Below are the code and all the weights of a small trained network. Each question names an input and a class and asks about switching units off, where a switched-off unit gives its printed mean instead of its output.

import numpy as np


def w(rows, s, z=0):
    codes = np.array(rows[::2]) - 128.0
    scale = np.full(codes.shape[1], s)
    scale[-1] = z or s
    return codes * scale


def f(y):
    return np.maximum(y, 0)


def log_softmax(a):
    a = a - a.max(-1, keepdims=True)
    return a - np.log(np.exp(a).sum(-1, keepdims=True))


def net(x, mask):
    res = np.array(x, float).reshape(1, 7) / 4 @ E
    y = f(res @ A[0][:, :-1].T + A[0][:, -1])
    res = res + np.where(mask, y, B[0][:, -1]) @ B[0][:, :-1]
    return log_softmax(res[-1] @ U[:, :-1].T + U[:, -1])


A, B = {}, {}
E = w([
[52,6,36,204],'x0',
[32,181,57,157],'x1',
[2,100,155,3],'x2',
[137,6,115,106],'x3',
[216,130,49,87],'x4',
[53,90,72,88],'x5',
[97,85,238,212],'x6',
],0.006)
A[0] = w([
[82,184,34,60,150],'n0',
[152,192,152,153,192],'n1',
[187,98,50,149,104],'n2',
[112,118,84,214,166],'n3',
[75,111,55,168,174],'n4',
[213,99,55,167,89],'n5',
[27,102,71,247,131],'n6',
[125,75,222,97,164],'n7',
[106,105,152,65,253],'n8',
[229,144,153,145,162],'n9',
[160,225,198,175,72],'n10',
[140,93,208,126,253],'n11',
[97,147,71,29,132],'n12',
[133,69,139,92,73],'n13',
[61,142,61,45,109],'n14',
[74,161,135,51,121],'n15',
[131,208,178,117,190],'n16',
[59,86,92,187,137],'n17',
[127,119,185,109,153],'n18',
[167,138,94,126,116],'n19',
[128,171,162,194,185],'n20',
[142,124,143,92,97],'n21',
[147,56,105,182,134],'n22',
],0.012,0.0043)
B[0] = w([
[230,169,155,104,229],'n0',
[42,146,131,82,204],'n1',
[139,166,14,159,197],'n2',
[105,143,125,222,206],'n3',
[171,108,125,212,217],'n4',
[115,165,2,182,207],'n5',
[134,62,194,228,254],'n6',
[106,74,193,94,197],'n7',
[150,54,142,90,207],'n8',
[110,218,110,128,220],'n9',
[96,179,149,64,219],'n10',
[73,48,185,52,209],'n11',
[233,125,112,77,215],'n12',
[151,189,215,111,159],'n13',
[222,71,105,137,220],'n14',
[188,122,36,57,196],'n15',
[94,158,135,11,217],'n16',
[163,82,166,212,216],'n17',
[124,95,140,67,169],'n18',
[99,95,85,95,164],'n19',
[25,145,151,137,197],'n20',
[145,136,194,123,148],'n21',
[105,181,114,185,200],'n22',
],0.0072,0.0099)
U = w([
[125,107,177,253,80],'0',
[135,79,177,114,251],'1',
[80,59,144,116,192],'2',
[39,213,167,123,89],'3',
[126,171,35,188,152],'4',
[227,101,130,108,3],'5',
],0.012,0.0033)

Each question gives the input, the list of numbers given to net, and the class t.
The units are the neurons (one row each of A and B). Each row of codes is followed by its name. A weight is (code - 128) times the scale printed after its matrix; where a second scale follows, it is the last column's (A, B and U).
mask holds one flag per neuron, in row order. A switched-off neuron (its flag False) gives its mean, the last column of its row in B, instead of its output. The means were averaged over made-up inputs and are rounded, as every weight is.
A unit's drop is (log p(t) with every unit on - log p(t) with that unit switched off) / (log p(t) with every unit on - log p(t) with every unit switched off).
The circuit of an input: a set's keep is (log p(t) with only the set's units on - log p(t) with every unit switched off) / (log p(t) with every unit on - log p(t) with every unit switched off). Starting from the 12 units with the biggest drops (on a tie, the unit counted first), units are removed one at a time, each time the one whose removal leaves the highest keep (on an exact tie, the one counted first), for as long as the keep stays at least 0.8.
units of the circuit, in order: the units of the circuit, biggest drop first
k most important neurons: the k neurons with the biggest drops, biggest first
drop when u is switched off: that unit's drop, to one decimal
input [-3,6,-3,8,2,7,-3], class 5: units of the circuit, in order	n0, n12
input [-7,-5,-1,5,-8,5,8], class 2: units of the circuit, in order	n11, n0
input [-2,-6,-8,3,-3,-8,-8], class 4: units of the circuit, in order	n5
input [1,4,-6,1,-6,8,-8], class 0: units of the circuit, in order	n6, n4
input [-4,3,8,-2,-6,-7,-4], class 5: units of the circuit, in order	n15, n12
input [-5,-1,-8,-3,3,-6,-7], class 3: 2 most important neurons	n10, n1
input [8,-2,7,-5,-2,3,-1], class 0: units of the circuit, in order	n6, n17
input [3,-4,2,-8,-3,0,5], class 2: 2 most important neurons	n9, n11
input [-7,-4,-7,6,6,-4,-2], class 4: drop when n5 is switched off	0.2
input [5,7,4,2,-4,7,-5], class 5: drop when n15 is switched off	0.1
input [8,6,7,1,5,-1,-1], class 5: drop when n12 is switched off	0.6
